Below is a small trained network, with its code and all its weights. Each question gives an input and a class and asks what happens when units are switched off, that is, made to give their printed mean instead of their output.

import numpy as np


def w(rows, s, z=0):
    codes = np.array(rows[::2]) - 128.0
    scale = np.full(codes.shape[1], s)
    scale[-1] = z or s
    return codes * scale


def norm(h):
    return h / np.sqrt((h * h).mean(-1, keepdims=True) + 1e-5)


def f(y):
    return np.maximum(y, 0)


def log_softmax(a):
    a = a - a.max(-1, keepdims=True)
    return a - np.log(np.exp(a).sum(-1, keepdims=True))


def net(x, mask):
    res = np.array(x, float).reshape(1, 8) / 4 @ E
    u = 0
    for l in range(2):
        y = f(norm(res) @ A[l][:, :-1].T + A[l][:, -1])
        res = res + np.where(mask[u : u + 12], y, B[l][:, -1]) @ B[l][:, :-1]
        u += 12
    return log_softmax(norm(res)[-1] @ U[:, :-1].T + U[:, -1])


A, B = {}, {}
E = w([
[102,151,65,143,150,52],'x0',
[176,188,175,47,134,110],'x1',
[104,91,206,112,115,41],'x2',
[137,115,121,196,93,37],'x3',
[166,102,185,146,95,202],'x4',
[131,38,133,119,140,112],'x5',
[107,159,121,203,106,176],'x6',
[1,178,97,100,149,111],'x7',
],0.0057)
A[0] = w([
[148,115,161,228,158,158,38],'0.n1',
[163,172,207,132,114,85,178],'0.n2',
[91,127,79,118,159,118,57],'0.n3',
[86,76,69,90,200,160,66],'0.n4',
[153,116,127,71,72,126,148],'0.n5',
[158,112,174,219,93,5,53],'0.n6',
[80,142,188,74,141,117,66],'0.n7',
[117,174,56,137,124,134,92],'0.n8',
[120,15,164,159,100,129,127],'0.n9',
[138,121,226,163,164,2,253],'0.n10',
[53,194,94,188,96,229,59],'0.n11',
[91,218,93,120,124,111,162],'0.n12',
],0.0081,0.0023)
B[0] = w([
[100,134,164,72,105,120,175],'0.n1',
[116,171,82,87,134,90,195],'0.n2',
[117,78,90,145,101,137,167],'0.n3',
[100,31,143,122,108,181,191],'0.n4',
[104,186,116,142,161,79,169],'0.n5',
[142,132,37,173,24,107,227],'0.n6',
[155,254,157,61,147,66,168],'0.n7',
[176,151,152,85,112,109,187],'0.n8',
[163,48,146,175,172,96,207],'0.n9',
[206,147,67,34,47,112,254],'0.n10',
[93,135,212,182,70,142,244],'0.n11',
[157,62,188,114,111,182,212],'0.n12',
],0.0072,0.0055)
A[1] = w([
[52,112,135,201,99,74,252],'1.n1',
[77,131,247,74,196,111,104],'1.n2',
[102,156,93,139,74,145,95],'1.n3',
[197,174,141,132,127,116,205],'1.n4',
[190,52,166,203,199,146,89],'1.n5',
[191,171,66,150,148,215,102],'1.n6',
[255,137,119,140,76,121,233],'1.n7',
[136,100,96,239,136,177,206],'1.n8',
[76,99,119,15,132,132,89],'1.n9',
[166,124,104,92,197,224,95],'1.n10',
[102,75,114,166,98,115,149],'1.n11',
[189,100,85,66,153,72,160],'1.n12',
],0.0096,0.0016)
B[1] = w([
[183,123,164,97,114,178,184],'1.n1',
[193,96,91,124,131,111,172],'1.n2',
[170,60,177,115,93,125,170],'1.n3',
[84,152,93,125,193,130,187],'1.n4',
[167,101,82,190,209,134,170],'1.n5',
[53,222,119,254,104,125,169],'1.n6',
[92,169,90,170,170,84,255],'1.n7',
[141,189,160,110,127,174,193],'1.n8',
[69,86,134,73,198,149,188],'1.n9',
[74,90,128,131,122,28,178],'1.n10',
[122,161,149,91,156,75,183],'1.n11',
[136,112,175,163,85,215,223],'1.n12',
],0.0081,0.0079)
U = w([
[179,144,53,154,20,25,91],'0',
[80,148,250,179,38,198,138],'1',
[47,218,113,213,178,102,254],'2',
[112,218,140,34,192,85,163],'3',
[5,53,156,67,169,143,33],'4',
[151,77,131,215,207,132,92],'5',
],0.013,0.0019)

Each question gives the input, the list of numbers given to net, and the class t.
The units are the neurons (one row each of A and B). Each row of codes is followed by its name. A weight is (code - 128) times the scale printed after its matrix; where a second scale follows, it is the last column's (A, B and U).
mask holds one flag per neuron, layer by layer. A switched-off neuron (its flag False) gives its mean, the last column of its row in B, instead of its output. The means were averaged over made-up inputs and are rounded, as every weight is.
A unit's drop is (log p(t) with every unit on - log p(t) with that unit switched off) / (log p(t) with every unit on - log p(t) with every unit switched off).
The circuit of an input: a set's keep is (log p(t) with only the set's units on - log p(t) with every unit switched off) / (log p(t) with every unit on - log p(t) with every unit switched off). Starting from the 12 units with the biggest drops (on a tie, the unit counted first), units are removed one at a time, each time the one whose removal leaves the highest keep (on an exact tie, the one counted first), for as long as the keep stays at least 0.8.
units of the circuit, in order: the units of the circuit, biggest drop first
top k neurons: the k neurons with the biggest drops, biggest first
top k neurons in layer l: the k neurons of layer l with the biggest drops, biggest first
drop of u: that unit's drop, to one decimal
input [2,-6,0,-1,8,5,4,-2], class 5: units of the circuit, in order : [1.n5]
input [3,-2,0,1,1,-5,-3,6], class 4: units of the circuit, in order : [1.n9, 0.n12]
input [-3,-8,-6,-8,8,5,-7,-1], class 5: units of the circuit, in order : [1.n5, 0.n9]
input [6,8,-5,5,2,-1,0,-3], class 2: top 2 neurons : [1.n7, 1.n4]
input [1,-6,1,-4,4,8,-1,4], class 5: top 2 neurons : [0.n9, 1.n5]
input [-8,2,7,-8,1,1,6,5], class 3: units of the circuit, in order : [0.n7, 1.n12]
input [-8,-6,2,7,5,-1,5,-6], class 0: top 2 neurons : [0.n6, 1.n9]
input [3,3,-4,6,1,-1,3,4], class 1: top 3 neurons in layer 0 : [0.n11, 0.n10, 0.n12]
input [1,5,-8,-6,-8,-3,-3,-2], class 2: top 2 neurons : [1.n6, 0.n1]
input [-6,-8,3,1,0,-2,-3,-5], class 5: top 2 neurons : [0.n9, 1.n5]
input [-6,-6,-8,5,-4,8,4,5], class 1: top 2 neurons : [0.n11, 1.n8]
input [1,8,1,1,2,0,7,6], class 3: top 2 neurons in layer 0 : [0.n7, 0.n6]
input [-7,5,-1,-5,5,0,1,7], class 3: top 4 neurons : [0.n7, 1.n12, 1.n2, 0.n6]
input [-8,-4,-7,1,-5,-3,-2,0], class 1: units of the circuit, in order : [0.n11]
input [-5,-2,-7,8,7,5,1,-5], class 5: top 3 neurons : [0.n9, 1.n5, 0.n10]
input [-2,5,-4,-7,-2,6,-5,-6], class 4: top 2 neurons in layer 0 : [0.n9, 0.n6]
input [8,4,-5,5,2,-7,-1,-8], class 2: top 3 neurons : [1.n7, 1.n6, 1.n4]
input [3,2,2,-8,3,-8,3,-3], class 2: top 2 neurons in layer 0 : [0.n4, 0.n1]
input [0,-8,6,-7,1,5,2,-2], class 5: drop of 0.n9 : 0.4
input [-5,-4,4,-5,-8,6,5,-3], class 5: units of the circuit, in order : [0.n9]
input [2,6,-7,-8,5,-4,-6,-8], class 2: drop of 1.n6 : 0.3
input [-4,3,-1,-8,8,4,5,-3], class 5: drop of 0.n10 : 0.4
input [1,0,-8,3,2,-1,8,0], class 1: drop of 0.n11 : 0.8
